Below are the code and all the weights of a small trained network. Each question names an input and a class and asks about switching units off, where a switched-off unit gives its printed mean instead of its output.

import numpy as np


def w(rows, s, z=0):
    codes = np.array(rows[::2]) - 128.0
    scale = np.full(codes.shape[1], s)
    scale[-1] = z or s
    return codes * scale


def norm(h):
    return h / np.sqrt((h * h).mean(-1, keepdims=True) + 1e-5)


def f(y):
    return np.maximum(y, 0)


def log_softmax(a):
    a = a - a.max(-1, keepdims=True)
    return a - np.log(np.exp(a).sum(-1, keepdims=True))


def net(x, mask):
    res = np.array(x, float).reshape(1, 2) / 4 @ E
    u = 0
    for l in range(4):
        y = f(norm(res) @ A[l][:, :-1].T + A[l][:, -1])
        res = res + np.where(mask[u : u + 3], y, B[l][:, -1]) @ B[l][:, :-1]
        u += 3
    return log_softmax(norm(res)[-1] @ U[:, :-1].T + U[:, -1])


A, B = {}, {}
E = w([
[49,123,82],'x0',
[106,6,146],'x1',
],0.0015)
A[0] = w([
[96,42,113,255],'L0N1',
[174,103,48,27],'L0N2',
[252,97,217,136],'L0N3',
],0.0021,0.00077)
B[0] = w([
[154,251,80,253],'L0N1',
[132,123,130,128],'L0N2',
[70,156,176,224],'L0N3',
],0.0026,0.0016)
A[1] = w([
[116,4,136,55],'L1N1',
[151,216,119,215],'L1N2',
[51,115,90,3],'L1N3',
],0.0039,0.00065)
B[1] = w([
[176,254,64,226],'L1N1',
[133,56,106,250],'L1N2',
[133,129,193,214],'L1N3',
],0.0046,0.002)
A[2] = w([
[117,7,148,22],'L2N1',
[210,164,2,8],'L2N2',
[102,170,207,37],'L2N3',
],0.0035,0.0011)
B[2] = w([
[170,58,64,155],'L2N1',
[109,252,82,254],'L2N2',
[157,126,44,145],'L2N3',
],0.0038,0.0019)
A[3] = w([
[151,108,58,3],'L3N1',
[192,125,253,180],'L3N2',
[72,125,104,172],'L3N3',
],0.0058,0.00069)
B[3] = w([
[218,94,117,194],'L3N1',
[3,92,183,247],'L3N2',
[123,109,191,255],'L3N3',
],0.0054,0.0016)
U = w([
[143,247,75,198],'0',
[27,94,209,205],'1',
[245,29,90,161],'2',
[141,103,125,3],'3',
[131,107,115,24],'4',
],0.011,0.0066)

Each question gives the input, the list of numbers given to net, and the class t.
The units are the neurons (one row each of A and B). Each row of codes is followed by its name. A weight is (code - 128) times the scale printed after its matrix; where a second scale follows, it is the last column's (A, B and U).
mask holds one flag per neuron, layer by layer. A switched-off neuron (its flag False) gives its mean, the last column of its row in B, instead of its output. The means were averaged over made-up inputs and are rounded, as every weight is.
A unit's drop is (log p(t) with every unit on - log p(t) with that unit switched off) / (log p(t) with every unit on - log p(t) with every unit switched off).
The circuit of an input: a set's keep is (log p(t) with only the set's units on - log p(t) with every unit switched off) / (log p(t) with every unit on - log p(t) with every unit switched off). Starting from all 12 units, units are removed one at a time, each time the one whose removal leaves the highest keep (on an exact tie, the one counted first), for as long as the keep stays at least 0.8.
units of the circuit, in order: the units of the circuit, biggest drop first
top k neurons: the k neurons with the biggest drops, biggest first
top k neurons in layer l: the k neurons of layer l with the biggest drops, biggest first
drop of u: that unit's drop, to one decimal
input [0,2], class 2: top 2 neurons -> (L0N1, L1N1)
input [5,-3], class 1: units of the circuit, in order -> (L1N1, L2N2)
input [4,4], class 0: top 3 neurons -> (L1N1, L3N2, L0N3)
input [-2,-3], class 2: units of the circuit, in order -> (L1N2, L1N1, L3N1)
input [-1,-2], class 2: top 2 neurons -> (L1N2, L1N1)
input [-8,-7], class 1: units of the circuit, in order -> (L1N1, L3N2, L0N1)
input [7,-6], class 1: units of the circuit, in order -> (L1N1, L0N1)
input [-6,-3], class 1: units of the circuit, in order -> (L1N1, L3N2)
input [7,-5], class 1: units of the circuit, in order -> (L1N1, L0N1, L2N2)
input [4,6], class 0: units of the circuit, in order -> (L1N1)
input [8,8], class 0: top 3 neurons -> (L1N1, L0N3, L1N2)
input [4,-2], class 1: top 2 neurons -> (L1N1, L0N1)
input [4,-3], class 1: top 4 neurons -> (L0N1, L1N1, L3N3, L2N1)
input [2,-3], class 2: top 2 neurons -> (L1N2, L1N1)
input [-2,-2], class 2: top 3 neurons -> (L1N1, L1N2, L0N1)
input [-7,7], class 0: top 2 neurons in layer 1 -> (L1N1, L1N3)
input [-2,3], class 2: top 2 neurons in layer 2 -> (L2N3, L2N2)
input [1,-2], class 2: top 2 neurons -> (L1N2, L1N1)
input [-6,0], class 1: top neuron -> (L3N2)
input [-2,-1], class 2: top 2 neurons -> (L1N1, L2N1)
input [-3,-2], class 2: top 2 neurons in layer 1 -> (L1N2, L1N1)
input [-1,2], class 2: top neuron -> (L0N1)
input [2,1], class 2: top 2 neurons in layer 1 -> (L1N1, L1N2)
input [-1,3], class 2: top 2 neurons in layer 0 -> (L0N3, L0N1)
input [3,5], class 0: drop of L1N1 -> 1.0
input [4,5], class 0: drop of L3N2 -> 0.1
